Below is a small trained network, with its code and all its weights. Each question gives an input and a class and asks what happens when units are switched off, that is, made to give their printed mean instead of their output.

import numpy as np


def w(rows, s, z=0):
    codes = np.array(rows[::2]) - 128.0
    scale = np.full(codes.shape[1], s)
    scale[-1] = z or s
    return codes * scale


def norm(h):
    return h / np.sqrt((h * h).mean(-1, keepdims=True) + 1e-5)


def f(y):
    return np.maximum(y, 0)


def log_softmax(a):
    a = a - a.max(-1, keepdims=True)
    return a - np.log(np.exp(a).sum(-1, keepdims=True))


def net(x, mask):
    res = np.array(x, float).reshape(1, 4) / 4 @ E
    u = 0
    for l in range(3):
        y = f(norm(res) @ A[l][:, :-1].T + A[l][:, -1])
        res = res + np.where(mask[u : u + 3], y, B[l][:, -1]) @ B[l][:, :-1]
        u += 3
    return log_softmax(norm(res)[-1] @ U[:, :-1].T + U[:, -1])


A, B = {}, {}
E = w([
[144,55,128,2,126,103,95,136,137],'x0',
[133,123,97,136,109,136,119,114,115],'x1',
[207,129,212,84,62,133,144,99,69],'x2',
[130,108,161,151,135,115,103,129,143],'x3',
],0.0063)
A[0] = w([
[65,155,22,219,205,119,129,165,179,200],'L0N0',
[48,120,48,176,219,126,118,171,193,169],'L0N1',
[46,69,1,89,236,96,67,165,214,2],'L0N2',
],0.0075,0.00051)
B[0] = w([
[170,139,173,113,96,72,155,58,132,244],'L0N0',
[224,125,102,59,144,70,190,66,100,235],'L0N1',
[3,90,107,176,155,195,30,239,149,253],'L0N2',
],0.0073,0.013)
A[1] = w([
[144,191,166,207,105,192,154,156,99,2],'L1N0',
[200,126,74,145,188,4,188,38,111,138],'L1N1',
[171,146,124,140,112,72,175,80,134,15],'L1N2',
],0.011,0.00031)
B[1] = w([
[133,174,129,139,103,254,229,165,189,172],'L1N0',
[143,170,203,144,161,38,137,2,89,247],'L1N1',
[83,16,67,136,178,170,73,227,124,204],'L1N2',
],0.0081,0.015)
A[2] = w([
[127,191,132,238,122,252,207,172,180,232],'L2N0',
[177,100,107,43,104,79,89,133,155,169],'L2N1',
[49,184,81,183,119,130,91,182,169,254],'L2N2',
],0.012,0.00048)
B[2] = w([
[21,140,216,116,158,148,243,152,254,247],'L2N0',
[210,111,133,155,56,194,179,153,54,183],'L2N1',
[79,79,54,159,189,96,61,160,96,201],'L2N2',
],0.0088,0.012)
U = w([
[147,142,154,149,180,25,134,2,103,190],'0',
[223,95,131,107,42,185,159,147,63,194],'1',
[147,205,108,105,96,129,95,100,151,10],'2',
[72,52,47,132,168,125,50,186,117,152],'3',
[73,151,174,129,135,169,221,137,216,198],'4',
[162,200,80,129,87,119,107,103,167,4],'5',
],0.0093,0.0034)

Each question gives the input, the list of numbers given to net, and the class t.
The units are the neurons (one row each of A and B). Each row of codes is followed by its name. A weight is (code - 128) times the scale printed after its matrix; where a second scale follows, it is the last column's (A, B and U).
mask holds one flag per neuron, layer by layer. A switched-off neuron (its flag False) gives its mean, the last column of its row in B, instead of its output. The means were averaged over made-up inputs and are rounded, as every weight is.
A unit's drop is (log p(t) with every unit on - log p(t) with that unit switched off) / (log p(t) with every unit on - log p(t) with every unit switched off).
The circuit of an input: a set's keep is (log p(t) with only the set's units on - log p(t) with every unit switched off) / (log p(t) with every unit on - log p(t) with every unit switched off). Starting from all 9 units, units are removed one at a time, each time the one whose removal leaves the highest keep (on an exact tie, the one counted first), for as long as the keep stays at least 0.8.
units of the circuit, in order: the units of the circuit, biggest drop first
unit that matters most: the unit with the biggest drop
top k neurons: the k neurons with the biggest drops, biggest first
top k neurons in layer l: the k neurons of layer l with the biggest drops, biggest first
drop when u is switched off: that unit's drop, to one decimal
input [1,1,-8,7], class 3: units of the circuit, in order -> (L2N0)
input [-4,6,-8,-1], class 0: units of the circuit, in order -> (L0N1; L1N1)
input [1,7,1,-2], class 1: top 2 neurons in layer 1 -> (L1N0; L1N1)
input [8,7,0,-2], class 3: top 3 neurons -> (L0N1; L0N0; L1N1)
input [-1,-2,-8,6], class 0: top 2 neurons -> (L0N0; L0N1)
input [2,-2,-7,1], class 3: top 2 neurons -> (L0N2; L1N1)
input [1,-7,6,7], class 1: top 3 neurons -> (L0N2; L1N0; L1N1)
input [4,-8,4,-6], class 1: top 3 neurons -> (L0N2; L0N1; L1N1)
input [4,8,6,-4], class 1: top 2 neurons -> (L0N2; L0N1)
input [4,-8,2,2], class 1: top 3 neurons -> (L0N2; L0N1; L1N1)
input [2,-5,0,2], class 3: top 3 neurons -> (L0N1; L1N1; L1N0)
input [-1,-2,-7,3], class 0: top 2 neurons in layer 0 -> (L0N0; L0N1)
input [3,8,3,8], class 1: top 4 neurons -> (L0N2; L0N1; L1N1; L0N0)
input [1,6,-1,0], class 3: top 2 neurons -> (L0N2; L1N1)
input [4,8,7,-8], class 1: unit that matters most -> L0N1
input [4,-7,-6,-7], class 3: drop when L0N2 is switched off -> 3.9
input [5,-6,8,1], class 1: drop when L0N1 is switched off -> 0.1
input [1,-5,0,-7], class 3: top 2 neurons in layer 0 -> (L0N1; L0N0)
input [7,-3,6,0], class 1: drop when L0N1 is switched off -> 0.1
input [-3,0,-2,3], class 0: unit that matters most -> L1N1
